| +3.37 | -0.23 | +2.99 | -1.85 | -0.98 | -0.40 | +1.95 | +1.07 | -0.77 | +0.92 | -3.34 | -0.07 | +0.15 | +2.07 | +2.26 | -0.29 | -0.48 | -> E
| -2.50 | +0.53 | -0.33 | +1.38 | +1.28 | -0.44 | -1.19 | +0.39 | -1.08 | +0.14 | +1.18 | -0.06 | -0.63 | -1.39 | +0.20 | -0.14 | -0.60 | -> E
| -0.05 | -0.11 | -0.85 | -0.15 | -0.13 | +0.02 | +1.34 | -0.44 | +1.12 | -0.41 | +0.28 | +0.35 | -0.58 | +0.68 | +0.93 | -0.50 | +0.59 | -> G
| -2.03 | +0.26 | -0.32 | +0.23 | +0.24 | -0.90 | -0.64 | +0.30 | -2.04 | +0.16 | +0.86 | +0.70 | -0.53 | -1.33 | +0.28 | -0.94 | -1.15 | -> E
| -4.86 | +0.48 | -2.71 | -0.42 | +3.19 | +1.53 | +4.44 | -1.18 | -0.96 | -2.23 | -6.17 | +0.62 | -0.87 | +5.45 | +0.20 | -0.18 | +1.20 | -> G
| -0.65 | +0.02 | +0.93 | -0.96 | +0.54 | -0.55 | -1.06 | +0.47 | +0.05 | +0.77 | -3.84 | -0.41 | -0.08 | +0.36 | +0.10 | -0.14 | -0.29 | -> E
| -1.37 | +0.49 | +0.27 | +0.10 | +0.38 | +0.20 | -0.27 | +0.16 | +0.40 | +0.69 | -1.19 | -0.39 | +0.08 | -0.87 | +0.57 | +0.11 | +0.36 | -> E
| -4.46 | +0.59 | -2.96 | -1.12 | +2.54 | +1.17 | +3.55 | -0.80 | -0.23 | -3.19 | +0.05 | +0.59 | -0.92 | +4.16 | -0.58 | -0.74 | +1.12 | -> G
| -1.73 | -0.08 | +0.35 | -0.61 | -1.14 | +0.73 | -0.13 | +0.64 | +0.43 | -0.76 | +2.39 | -0.61 | +0.32 | -4.82 | +0.54 | -0.43 | -1.58 | -> Z
| -0.90 | -0.40 | -0.01 | -0.89 | +0.56 | -0.49 | +1.13 | +0.58 | +0.10 | -0.53 | -0.47 | -0.42 | +0.75 | +0.27 | +0.41 | +0.32 | -1.09 | -> Z
| +1.19 | +0.89 | -0.24 | -0.10 | -0.63 | -0.42 | -1.84 | +0.31 | +0.08 | +0.83 | +3.67 | -0.07 | +0.28 | -0.67 | +0.29 | +0.19 | -0.66 | -> G
| +6.17 | -0.02 | -1.81 | -0.04 | -2.42 | +2.74 | +2.21 | -1.92 | +0.59 | -0.71 | +3.06 | +1.58 | -0.04 | +7.41 | -1.94 | +0.07 | +4.41 | -> Z
| +0.20 | -0.63 | +0.77 | +0.71 | +2.64 | -1.41 | +0.45 | +1.58 | +0.21 | +1.30 | -6.43 | -0.18 | +0.05 | +5.54 | +1.10 | +0.30 | -0.86 | -> Z
| +1.37 | -0.25 | -0.69 | -0.27 | +0.64 | -0.20 | +0.06 | +0.45 | -0.36 | +0.33 | -1.79 | +0.06 | +0.70 | +3.26 | -0.05 | +0.11 | +0.35 | -> Z
| -0.97 | -0.02 | -1.50 | +1.72 | +1.31 | +1.71 | +1.43 | -0.75 | -0.07 | -1.68 | -1.26 | +0.22 | -0.51 | +2.69 | -0.65 | +0.45 | +1.09 | -> G
| +1.84 | -0.17 | -0.80 | -0.15 | -1.66 | +1.47 | +0.49 | -0.99 | -0.52 | +0.14 | +3.23 | -0.69 | +0.65 | +0.95 | -0.99 | +0.33 | +1.55 | -> E
| +0.01 | -0.04 | -1.10 | +1.41 | -1.39 | +1.06 | +0.64 | -0.88 | -0.17 | -0.39 | +1.52 | +0.20 | -0.34 | +1.02 | -0.73 | -0.40 | +1.25 | -> G
| -0.36 | +0.53 | +1.02 | -0.33 | +2.74 | -1.80 | +1.00 | +0.58 | +0.70 | +1.50 | -4.85 | -0.76 | -0.67 | +1.39 | +0.67 | -0.16 | -1.59 | -> Z
